Here is a tiny trained network, its code and every weight. The questions are about switching its units off for an input and a target symbol, where a switched-off unit gives its printed mean instead of its output.

import numpy as np


def w(rows, s, z=0):
    codes = np.array(rows[::2]) - 128.0
    scale = np.full(codes.shape[1], s)
    scale[-1] = z or s
    return codes * scale


def f(y):
    return y / 2 * (1 + np.tanh(0.7978845608 * (y + 0.044715 * y**3)))


def softmax(a):
    e = np.exp(a - a.max(-1, keepdims=True))
    return e / e.sum(-1, keepdims=True)


def log_softmax(a):
    a = a - a.max(-1, keepdims=True)
    return a - np.log(np.exp(a).sum(-1, keepdims=True))


def net(x, mask):
    ids = ['αγζηθλξσω'.index(c) for c in x.split()]
    T = len(ids)
    res = E[ids] + P[:T]
    r = res
    for j in range(3):
        rows = slice(3 * j, 3 * j + 3)
        q, k, v = (r @ M[0][rows].T for M in (Q, K, V))
        z = softmax(np.where(np.tri(T) > 0, q @ k.T / 3**0.5, -1e9)) @ v
        o = O[0][rows]
        res = res + np.where(mask[j], z, o[:, -1]) @ o[:, :-1]
    y = f(res @ A[0][:, :-1].T + A[0][:, -1])
    res = res + np.where(mask[3:15], y, B[0][:, -1]) @ B[0][:, :-1]
    return log_softmax(res[-1] @ U[:, :-1].T + U[:, -1])


Q, K, V, O, A, B = {}, {}, {}, {}, {}, {}
E = w([
[61,106,103,167],'α',
[73,82,85,71],'γ',
[141,75,209,150],'ζ',
[141,114,27,148],'η',
[28,98,185,25],'θ',
[151,224,94,177],'λ',
[234,121,152,95],'ξ',
[124,56,250,171],'σ',
[127,86,147,196],'ω',
],0.019)
P = w([
[91,4,111,185],'0',
[141,133,112,133],'1',
[141,133,118,131],'2',
[146,138,125,133],'3',
[145,133,128,133],'4',
[145,133,122,133],'5',
],0.012)
Q[0] = w([
[138,195,142,76],'H0',
[110,70,121,104],'H0',
[119,146,135,7],'H0',
[99,104,189,168],'H1',
[140,156,245,107],'H1',
[112,161,81,91],'H1',
[134,201,195,91],'H2',
[97,215,125,33],'H2',
[112,63,101,40],'H2',
],0.021)
K[0] = w([
[214,253,116,79],'H0',
[103,98,192,111],'H0',
[205,187,208,26],'H0',
[63,46,174,191],'H1',
[52,169,138,223],'H1',
[244,148,94,133],'H1',
[143,220,182,83],'H2',
[57,248,170,32],'H2',
[93,152,54,122],'H2',
],0.014)
V[0] = w([
[90,169,1,110],'H0',
[65,44,164,29],'H0',
[117,162,165,38],'H0',
[152,69,153,109],'H1',
[113,171,102,114],'H1',
[118,135,175,37],'H1',
[168,115,93,44],'H2',
[41,196,102,211],'H2',
[211,131,56,186],'H2',
],0.012)
O[0] = w([
[102,2,102,76,139],'H0',
[17,148,170,119,207],'H0',
[103,206,140,29,2],'H0',
[159,184,136,68,159],'H1',
[83,113,149,156,101],'H1',
[143,109,200,127,36],'H1',
[192,152,98,25,116],'H2',
[56,49,138,142,110],'H2',
[178,127,231,91,202],'H2',
],0.0099,0.0097)
A[0] = w([
[158,109,134,79,172],'N0',
[142,86,6,137,106],'N1',
[131,79,195,152,124],'N2',
[118,193,138,84,149],'N3',
[106,214,143,143,94],'N4',
[83,102,125,154,97],'N5',
[126,164,62,96,101],'N6',
[155,209,145,117,1],'N7',
[120,166,119,187,57],'N8',
[82,100,211,138,168],'N9',
[173,142,83,167,154],'N10',
[120,110,61,57,160],'N11',
],0.013,0.0099)
B[0] = w([
[74,156,140,214,180],'N0',
[114,159,119,81,249],'N1',
[90,112,102,45,202],'N2',
[228,68,113,183,190],'N3',
[167,99,1,43,197],'N4',
[152,132,180,139,192],'N5',
[102,103,173,119,160],'N6',
[4,98,170,154,181],'N7',
[151,95,97,167,175],'N8',
[120,197,61,143,193],'N9',
[99,132,163,84,211],'N10',
[149,197,195,181,199],'N11',
],0.0077,0.019)
U = w([
[136,178,55,212,34],'α',
[70,195,144,173,150],'γ',
[151,164,84,179,176],'ζ',
[92,146,86,206,46],'η',
[123,201,63,130,85],'θ',
[125,101,104,141,137],'λ',
[187,190,128,191,255],'ξ',
[155,174,56,189,115],'σ',
[133,147,112,255,90],'ω',
],0.0084,0.0062)

Each question gives the input, a string of symbols that net reads in full, and the target symbol t.
The units are the heads (3 rows each of Q, K, V and O) and the neurons (one row each of A and B). Each row of codes is followed by its name. A weight is (code - 128) times the scale printed after its matrix; where a second scale follows, it is the last column's (O, A, B and U).
mask holds one flag per unit, heads first, then neurons. A switched-off unit (its flag False) gives its mean, the last column of its rows in O or B, instead of its output. The means were averaged over made-up inputs and are rounded, as every weight is.
A unit's drop is (log p(t) with every unit on - log p(t) with that unit switched off) / (log p(t) with every unit on - log p(t) with every unit switched off).
The circuit of an input: a set's keep is (log p(t) with only the set's units on - log p(t) with every unit switched off) / (log p(t) with every unit on - log p(t) with every unit switched off). Starting from the 12 units with the biggest drops (on a tie, the unit counted first), units are removed one at a time, each time the one whose removal leaves the highest keep (on an exact tie, the one counted first), for as long as the keep stays at least 0.8.
circuit, biggest first: the units of the circuit, biggest drop first
most important unit: the unit with the biggest drop
top k neurons: the k neurons with the biggest drops, biggest first
heads that matter: for each layer, one digit per head in row order, 1 if its drop is at least 0.15 and else 0, layers parted by /
input θ η ξ ω η, target θ: heads that matter => 100
input η θ ω λ, target θ: most important unit => N1
input γ ω λ, target λ: heads that matter => 111
input θ λ σ η σ, target θ: heads that matter => 100
input ζ σ η η η α, target σ: circuit, biggest first => (N4, H0, N8, H2)
input γ ξ ω ζ γ, target ξ: circuit, biggest first => (H0, H1)
input ξ α λ, target ξ: circuit, biggest first => (H0, H2, N4)
input ω γ η η, target ω: circuit, biggest first => (H2, H0)
input ω ζ α, target ω: circuit, biggest first => (H0, H2)
input ξ η η η, target ξ: heads that matter => 011
input σ η γ, target σ: top 2 neurons => (N4, N3)
input ξ η α, target ξ: circuit, biggest first => (H2, H1, N2)
input α η ω γ α, target η: heads that matter => 101
input ω α ζ ζ, target ω: heads that matter => 101
input γ γ ω, target γ: heads that matter => 100
input α η ω, target η: most important unit => H2
input λ γ θ ω θ, target θ: circuit, biggest first => (N4, H0)
input η γ η ξ α, target λ: top 2 neurons => (N2, N11)
input η η γ, target γ: circuit, biggest first => (H0, N11)
input ω η λ, target λ: heads that matter => 101
input η η η γ ω, target λ: circuit, biggest first => (H0, N2)
input η ω η, target λ: top 2 neurons => (N9, N2)
input θ ω ξ ω ω, target θ: top neuron => (N4)
